Below is a small trained network, with its code and all its weights. Each question gives an input and a class and asks what happens when units are switched off, that is, made to give their printed mean instead of their output.

import numpy as np


def w(rows, s, z=0):
    codes = np.array(rows[::2]) - 128.0
    scale = np.full(codes.shape[1], s)
    scale[-1] = z or s
    return codes * scale


def norm(h):
    return h / np.sqrt((h * h).mean(-1, keepdims=True) + 1e-5)


def f(y):
    return y / 2 * (1 + np.tanh(0.7978845608 * (y + 0.044715 * y**3)))


def log_softmax(a):
    a = a - a.max(-1, keepdims=True)
    return a - np.log(np.exp(a).sum(-1, keepdims=True))


def net(x, mask):
    res = np.array(x, float).reshape(1, 8) / 4 @ E
    u = 0
    for l in range(3):
        y = f(norm(res) @ A[l][:, :-1].T + A[l][:, -1])
        res = res + np.where(mask[u : u + 16], y, B[l][:, -1]) @ B[l][:, :-1]
        u += 16
    return log_softmax(norm(res)[-1] @ U[:, :-1].T + U[:, -1])


A, B = {}, {}
E = w([
[145,129,128,126,131,125,108,121,130,124,128,126],'x0',
[138,130,118,129,135,131,108,113,140,132,122,122],'x1',
[134,126,136,133,130,122,122,121,127,118,139,122],'x2',
[149,25,117,197,82,132,127,116,119,54,61,203],'x3',
[20,120,186,153,158,127,28,137,31,104,75,106],'x4',
[126,181,139,132,120,3,173,71,142,106,38,110],'x5',
[129,128,134,125,129,123,130,130,123,120,135,136],'x6',
[131,131,123,124,117,132,124,135,127,127,121,121],'x7',
],0.015)
A[0] = w([
[134,188,130,125,137,62,147,125,124,136,92,110,95],'L0N0',
[127,129,126,160,188,131,119,81,157,158,121,153,113],'L0N1',
[119,178,132,107,139,95,132,119,142,125,114,105,55],'L0N2',
[127,168,136,93,142,114,148,166,95,127,115,210,82],'L0N3',
[136,194,131,138,130,7,163,109,133,116,34,120,220],'L0N4',
[114,139,150,132,136,108,115,128,110,127,99,123,53],'L0N5',
[143,154,109,120,89,135,100,152,142,106,112,91,106],'L0N6',
[72,36,144,143,126,129,65,119,81,92,55,151,2],'L0N7',
[181,19,104,148,106,136,160,125,154,101,75,175,102],'L0N8',
[138,202,152,135,150,162,122,151,111,184,160,109,154],'L0N9',
[147,188,115,105,122,138,158,117,164,121,165,120,163],'L0N10',
[165,86,132,132,116,129,147,129,135,114,129,106,124],'L0N11',
[148,87,125,167,115,67,145,122,135,118,39,153,6],'L0N12',
[143,152,129,125,145,114,85,111,131,78,179,148,86],'L0N13',
[161,141,117,135,111,108,170,131,155,138,123,137,110],'L0N14',
[20,165,150,127,154,116,34,136,47,132,107,110,72],'L0N15',
],0.017,0.0046)
B[0] = w([
[121,187,121,190,102,172,152,146,145,151,108,130,189],'L0N0',
[124,130,109,109,100,167,160,138,90,137,137,143,132],'L0N1',
[154,159,146,185,129,129,124,126,118,128,171,147,165],'L0N2',
[140,124,77,122,111,143,114,123,124,140,164,108,130],'L0N3',
[103,153,147,72,118,28,112,131,207,154,94,193,255],'L0N4',
[61,141,107,141,104,138,111,108,131,127,135,134,148],'L0N5',
[138,119,139,119,136,137,152,105,87,159,157,130,131],'L0N6',
[151,125,84,169,144,101,71,211,77,148,79,153,207],'L0N7',
[126,112,156,135,74,166,181,87,190,103,169,156,218],'L0N8',
[157,89,120,49,128,117,121,126,132,114,98,112,184],'L0N9',
[62,113,82,130,151,94,111,193,112,169,129,97,185],'L0N10',
[118,130,117,131,114,164,152,97,138,159,113,144,150],'L0N11',
[139,54,116,73,161,115,120,103,99,88,119,72,192],'L0N12',
[132,114,115,106,107,150,154,137,127,170,120,118,129],'L0N13',
[254,142,150,156,175,99,119,104,84,100,110,74,170],'L0N14',
[108,148,194,109,117,167,159,67,170,79,162,107,223],'L0N15',
],0.026,0.023)
A[1] = w([
[115,137,131,194,107,193,158,112,119,128,172,131,42],'L1N0',
[124,160,130,129,157,205,145,138,66,131,185,27,118],'L1N1',
[111,63,92,150,145,122,143,115,59,195,148,50,96],'L1N2',
[124,78,109,71,110,109,130,104,118,223,149,183,99],'L1N3',
[124,104,144,110,130,163,153,86,80,81,207,102,20],'L1N4',
[105,129,73,189,139,56,84,204,116,164,103,150,93],'L1N5',
[111,108,92,145,171,68,55,195,58,103,112,46,50],'L1N6',
[135,140,154,120,111,134,161,110,96,70,110,148,74],'L1N7',
[160,88,104,226,112,223,128,107,65,90,159,129,65],'L1N8',
[164,142,55,81,130,95,131,178,107,180,124,152,73],'L1N9',
[66,113,83,117,142,79,117,85,38,125,81,138,4],'L1N10',
[77,131,92,144,154,104,47,153,35,127,88,216,111],'L1N11',
[157,76,64,67,111,128,168,107,125,148,135,167,113],'L1N12',
[92,103,93,182,159,152,94,225,67,132,123,91,143],'L1N13',
[143,122,103,135,174,153,120,113,144,160,104,109,88],'L1N14',
[74,249,118,161,177,93,142,77,98,184,206,139,61],'L1N15',
],0.018,0.0033)
B[1] = w([
[130,48,106,138,117,185,122,187,196,149,113,170,171],'L1N0',
[127,75,46,71,150,111,97,125,111,72,124,146,174],'L1N1',
[86,181,96,92,133,170,135,123,111,125,169,196,175],'L1N2',
[175,150,92,139,156,134,155,153,144,102,141,122,194],'L1N3',
[119,114,129,118,146,157,105,203,126,148,74,115,179],'L1N4',
[175,72,130,81,162,218,69,156,89,148,95,68,255],'L1N5',
[122,137,156,140,76,101,163,117,240,147,112,197,229],'L1N6',
[123,116,75,91,150,74,134,133,131,203,177,84,169],'L1N7',
[141,207,150,155,112,202,135,190,189,155,117,80,211],'L1N8',
[171,140,112,179,179,112,137,152,78,104,147,176,229],'L1N9',
[99,116,132,62,178,157,110,172,168,146,134,132,150],'L1N10',
[108,113,69,151,111,155,139,109,24,172,83,163,205],'L1N11',
[91,169,156,146,146,76,134,90,142,129,196,113,225],'L1N12',
[153,146,146,146,110,101,183,80,52,71,204,5,204],'L1N13',
[102,129,145,110,92,85,169,190,123,130,111,143,136],'L1N14',
[116,183,222,194,82,111,96,133,128,130,135,138,193],'L1N15',
],0.025,0.012)
A[2] = w([
[98,111,85,195,161,73,92,163,93,170,119,172,122],'L2N0',
[165,155,150,138,100,125,136,142,129,153,152,136,53],'L2N1',
[105,119,115,163,86,170,173,89,99,124,144,108,12],'L2N2',
[130,159,81,139,121,142,94,179,110,140,121,152,226],'L2N3',
[192,74,123,105,147,99,137,178,56,97,79,131,166],'L2N4',
[123,118,128,159,121,183,145,130,83,133,126,129,109],'L2N5',
[82,84,111,88,174,148,63,119,90,148,73,132,38],'L2N6',
[138,101,153,97,129,171,132,92,132,128,162,109,6],'L2N7',
[73,182,128,107,136,136,147,107,102,140,177,175,78],'L2N8',
[132,133,134,151,102,121,134,124,155,146,77,140,55],'L2N9',
[178,157,132,204,151,119,83,153,72,160,85,97,21],'L2N10',
[105,82,90,107,126,152,70,147,130,106,80,97,220],'L2N11',
[138,112,119,129,137,160,127,153,116,157,82,114,91],'L2N12',
[113,128,113,115,166,148,140,120,93,76,154,159,119],'L2N13',
[137,87,120,123,128,93,176,5,97,92,88,137,78],'L2N14',
[147,149,168,79,140,108,108,133,127,138,122,160,103],'L2N15',
],0.027,0.0015)
B[2] = w([
[142,108,144,74,135,203,119,229,92,122,99,83,201],'L2N0',
[70,21,70,152,154,163,63,87,117,97,29,172,202],'L2N1',
[127,182,135,184,248,130,92,146,151,165,108,113,181],'L2N2',
[146,83,133,118,149,48,152,68,139,163,101,117,209],'L2N3',
[47,182,176,141,88,155,98,80,180,125,160,134,239],'L2N4',
[179,138,95,122,144,14,131,102,119,174,124,109,179],'L2N5',
[148,98,157,72,81,193,93,245,171,99,137,180,215],'L2N6',
[94,138,68,177,100,84,68,209,55,160,96,239,181],'L2N7',
[141,156,131,106,84,65,126,44,142,125,126,107,191],'L2N8',
[98,114,74,76,170,236,148,113,55,118,252,52,209],'L2N9',
[184,165,80,162,165,64,150,132,68,184,67,74,245],'L2N10',
[151,119,162,62,115,146,146,142,25,181,74,143,220],'L2N11',
[121,154,157,175,172,61,101,122,120,58,158,160,193],'L2N12',
[170,24,123,117,136,95,148,86,138,82,88,140,175],'L2N13',
[134,127,64,54,160,118,153,127,83,80,193,128,195],'L2N14',
[138,76,124,253,89,210,169,94,23,113,173,93,248],'L2N15',
],0.02,0.014)
U = w([
[172,80,58,76,171,47,189,64,150,64,193,128,167],'0',
[182,157,107,214,196,99,104,147,55,195,55,57,231],'1',
[103,73,165,9,105,174,72,198,60,101,87,160,120],'2',
[34,203,217,161,70,135,97,51,161,117,138,115,75],'3',
[118,91,92,222,143,227,137,164,251,155,152,138,3],'4',
],0.012,0.0022)

Each question gives the input, the list of numbers given to net, and the class t.
The units are the neurons (one row each of A and B). Each row of codes is followed by its name. A weight is (code - 128) times the scale printed after its matrix; where a second scale follows, it is the last column's (A, B and U).
mask holds one flag per neuron, layer by layer. A switched-off neuron (its flag False) gives its mean, the last column of its row in B, instead of its output. The means were averaged over made-up inputs and are rounded, as every weight is.
A unit's drop is (log p(t) with every unit on - log p(t) with that unit switched off) / (log p(t) with every unit on - log p(t) with every unit switched off).
most important unit: the unit with the biggest drop
k most important neurons: the k neurons with the biggest drops, biggest first
top k neurons in layer l: the k neurons of layer l with the biggest drops, biggest first
drop of u: that unit's drop, to one decimal
input [8,-2,-3,4,0,-7,2,7], class 4: most important unit	L0N8
input [4,3,-1,1,6,4,3,-1], class 2: top 2 neurons in layer 0	L0N7, L0N8
input [0,0,8,1,1,8,-1,7], class 2: top 3 neurons in layer 0	L0N8, L0N15, L0N12
input [5,-3,-3,7,7,-6,8,-7], class 1: 2 most important neurons	L0N7, L0N4
input [6,0,-7,5,2,-4,4,-3], class 1: top 2 neurons in layer 0	L0N7, L0N4
input [0,-2,2,-8,0,0,4,-3], class 0: top 2 neurons in layer 0	L0N10, L0N9
input [7,7,-4,4,0,-7,-5,6], class 4: 2 most important neurons	L0N8, L0N10
input [5,-6,5,4,1,6,-1,5], class 2: top 2 neurons in layer 0	L0N7, L0N15
input [8,-4,-6,5,0,5,6,2], class 0: top 3 neurons in layer 0	L0N8, L0N10, L0N12
input [-7,-1,-8,4,-7,0,-1,3], class 4: top 2 neurons in layer 0	L0N4, L0N8
input [-1,6,1,-7,0,-7,4,-7], class 0: 2 most important neurons	L0N15, L0N8
input [-1,-1,-8,-4,-1,-6,-1,5], class 0: 2 most important neurons	L0N15, L0N4
input [-3,-5,-6,0,-2,-7,-8,3], class 0: 3 most important neurons	L0N15, L0N8, L0N7
input [-8,-6,1,-7,2,-2,-4,0], class 2: most important neuron	L0N4
input [-1,0,2,-2,4,0,-2,-6], class 2: 2 most important neurons	L0N4, L0N15
input [8,3,-2,5,6,-1,8,3], class 1: top 2 neurons in layer 0	L0N7, L0N4
input [-7,7,-7,-1,0,-6,-5,1], class 0: 2 most important neurons	L0N15, L0N7
input [6,-2,2,3,0,0,-1,-1], class 4: 3 most important neurons	L0N8, L0N4, L1N8
input [7,8,0,6,-2,-6,4,2], class 4: 2 most important neurons	L0N4, L0N8
input [-4,-4,4,-8,-5,-4,-4,-7], class 0: most important unit	L0N4
input [0,0,1,7,6,-8,-3,4], class 1: 2 most important neurons	L0N7, L0N4
input [8,-3,8,8,2,-5,0,6], class 1: 3 most important neurons	L0N7, L0N4, L0N15
input [-7,-7,-7,-3,1,8,4,-5], class 3: 2 most important neurons	L0N7, L0N4
input [-1,8,0,8,4,-7,7,-5], class 1: top 2 neurons in layer 0	L0N7, L0N4
input [6,6,-8,-8,-1,-7,-4,-5], class 0: drop of L0N15	0.3
input [0,-6,5,8,3,4,7,-2], class 2: drop of L0N7	6.0
